Below are the code and all the weights of a small trained network. Each question names an input and a class and asks about switching units off, where a switched-off unit gives its printed mean instead of its output.

import numpy as np


def w(rows, s, z=0):
    codes = np.array(rows[::2]) - 128.0
    scale = np.full(codes.shape[1], s)
    scale[-1] = z or s
    return codes * scale


def f(y):
    return np.maximum(y, 0)


def log_softmax(a):
    a = a - a.max(-1, keepdims=True)
    return a - np.log(np.exp(a).sum(-1, keepdims=True))


def net(x, mask):
    res = np.array(x, float).reshape(1, 7) / 4 @ E
    y = f(res @ A[0][:, :-1].T + A[0][:, -1])
    res = res + np.where(mask, y, B[0][:, -1]) @ B[0][:, :-1]
    return log_softmax(res[-1] @ U[:, :-1].T + U[:, -1])


A, B = {}, {}
E = w([
[211,85,46,199,143,182,41,215,196],'x0',
[129,129,129,130,133,119,132,132,134],'x1',
[125,136,108,124,117,154,106,97,114],'x2',
[147,47,82,76,198,2,46,81,66],'x3',
[36,97,65,243,174,130,151,73,94],'x4',
[64,26,197,88,158,226,100,140,130],'x5',
[202,105,56,71,224,195,250,141,61],'x6',
],0.0059)
A[0] = w([
[67,129,145,218,140,185,198,145,153,194],'N1',
[116,185,137,210,123,176,178,139,134,88],'N2',
[134,71,140,79,203,46,61,103,113,132],'N3',
[196,199,89,176,98,72,190,144,164,211],'N4',
[185,99,71,213,110,150,108,141,158,66],'N5',
[121,184,42,174,134,80,133,106,119,211],'N6',
[56,182,205,169,66,79,41,113,127,28],'N7',
[241,162,197,2,111,142,100,145,166,89],'N8',
[94,164,182,68,99,95,173,64,61,39],'N9',
[122,215,197,149,89,203,177,182,191,88],'N10',
[99,37,225,109,170,210,94,158,159,255],'N11',
[108,127,57,135,214,158,207,91,69,92],'N12',
[127,160,188,111,94,88,50,107,165,59],'N13',
[203,150,100,48,163,144,248,230,77,51],'N14',
[188,131,51,52,136,183,223,132,56,70],'N15',
[176,101,77,163,68,139,54,173,163,31],'N16',
[186,243,116,166,98,85,159,128,130,211],'N17',
[190,104,46,176,160,139,47,183,212,72],'N18',
[172,156,55,107,116,55,114,80,152,187],'N19',
[167,228,160,110,98,181,138,144,162,128],'N20',
[53,198,171,84,111,80,196,28,118,58],'N21',
[108,161,179,178,65,72,94,156,184,78],'N22',
],0.0075,0.0041)
B[0] = w([
[133,156,120,131,152,25,100,24,62,227],'N1',
[190,132,99,170,188,59,132,103,30,196],'N2',
[171,122,79,132,182,22,117,127,35,213],'N3',
[86,86,193,41,81,176,148,41,172,254],'N4',
[207,167,182,132,177,144,175,147,191,200],'N5',
[110,76,196,134,99,117,106,58,114,228],'N6',
[103,103,17,166,83,107,108,215,201,211],'N7',
[151,192,208,219,205,67,11,24,152,229],'N8',
[168,167,187,149,207,190,211,216,217,199],'N9',
[173,104,56,153,170,52,152,125,13,241],'N10',
[133,3,169,52,71,151,168,44,142,239],'N11',
[125,135,109,213,59,131,52,139,196,208],'N12',
[122,76,70,162,57,80,92,192,158,185],'N13',
[109,114,7,155,32,152,76,187,183,234],'N14',
[125,108,57,213,50,92,105,148,186,224],'N15',
[165,114,118,176,147,162,235,175,148,191],'N16',
[98,39,147,43,92,192,158,50,126,253],'N17',
[198,125,172,148,208,139,208,137,184,236],'N18',
[110,66,150,106,149,113,159,78,68,216],'N19',
[175,111,134,138,191,10,67,71,52,217],'N20',
[213,153,152,193,217,173,223,176,204,220],'N21',
[96,116,28,121,42,112,138,173,171,206],'N22',
],0.0063,0.0075)
U = w([
[130,130,19,192,31,111,68,224,213,55],'0',
[189,137,105,138,229,10,91,114,4,75],'1',
[218,175,225,170,254,196,236,213,255,38],'2',
[129,164,209,208,180,96,9,41,165,220],'3',
[109,31,201,11,60,180,166,57,133,121],'4',
[158,119,124,92,139,122,131,112,126,254],'5',
[151,119,143,111,133,125,102,107,135,234],'6',
[81,215,140,42,121,211,49,197,56,94],'7',
],0.0058,0.0048)

Each question gives the input, the list of numbers given to net, and the class t.
The units are the neurons (one row each of A and B). Each row of codes is followed by its name. A weight is (code - 128) times the scale printed after its matrix; where a second scale follows, it is the last column's (A, B and U).
mask holds one flag per neuron, in row order. A switched-off neuron (its flag False) gives its mean, the last column of its row in B, instead of its output. The means were averaged over made-up inputs and are rounded, as every weight is.
A unit's drop is (log p(t) with every unit on - log p(t) with that unit switched off) / (log p(t) with every unit on - log p(t) with every unit switched off).
The circuit of an input: a set's keep is (log p(t) with only the set's units on - log p(t) with every unit switched off) / (log p(t) with every unit on - log p(t) with every unit switched off). Starting from the 12 units with the biggest drops (on a tie, the unit counted first), units are removed one at a time, each time the one whose removal leaves the highest keep (on an exact tie, the one counted first), for as long as the keep stays at least 0.8.
units of the circuit, in order: the units of the circuit, biggest drop first
top k neurons: the k neurons with the biggest drops, biggest first
drop of u: that unit's drop, to one decimal
input [-6,-2,6,4,4,3,8], class 0: units of the circuit, in order => N12, N15
input [-1,-2,3,-7,-6,-5,3], class 1: top 2 neurons => N10, N20
input [8,-4,7,7,2,0,1], class 2: top neuron => N18
input [8,-6,-4,-6,6,3,-4], class 2: top 3 neurons => N18, N5, N16
input [1,-6,4,-7,3,-3,-4], class 1: top 2 neurons => N10, N2
input [-6,1,4,-8,-5,2,-7], class 1: top 3 neurons => N10, N20, N14
input [7,5,-6,-8,-4,1,4], class 1: units of the circuit, in order => N10, N20
input [-8,6,-1,-3,0,-5,7], class 2: top 2 neurons => N21, N9
input [4,5,-1,-8,-3,-1,-6], class 1: units of the circuit, in order => N10, N20
input [-5,3,0,-1,-5,-3,-1], class 2: units of the circuit, in order => N21, N9
input [-4,-7,8,2,-2,-8,1], class 4: units of the circuit, in order => N17, N4
input [-5,0,-3,-4,4,-2,-2], class 2: top 4 neurons => N21, N9, N3, N8
input [-6,5,-5,4,1,5,3], class 2: units of the circuit, in order => N9, N21
input [4,0,4,3,0,7,-2], class 4: units of the circuit, in order => N11
input [3,-7,-4,5,6,7,-3], class 4: top 2 neurons => N11, N8
input [7,-7,-7,4,7,1,3], class 2: units of the circuit, in order => N18, N5
input [-6,0,-3,5,0,4,2], class 2: units of the circuit, in order => N9, N21
input [-8,2,-8,-5,-7,-5,-8], class 0: top 2 neurons => N7, N22
input [0,-1,-3,-4,-7,-7,-8], class 0: top 2 neurons => N22, N7
input [-7,-4,2,-8,1,-2,-7], class 1: units of the circuit, in order => N10
input [-6,6,6,-3,-6,7,7], class 0: units of the circuit, in order => N14, N15
input [4,7,3,-7,3,4,7], class 0: top 4 neurons => N14, N15, N12, N8
input [-8,-2,4,2,3,-6,-2], class 2: top 2 neurons => N21, N9
input [5,1,7,-2,-2,2,8], class 0: top 2 neurons => N14, N15
input [-3,-5,-3,-3,-4,-4,-5], class 0: top 3 neurons => N7, N22, N13
input [-6,-7,4,1,-2,-7,-4], class 4: drop of N5 => 0.1
input [-4,-3,-5,2,-8,-3,2], class 3: drop of N8 => 1.1
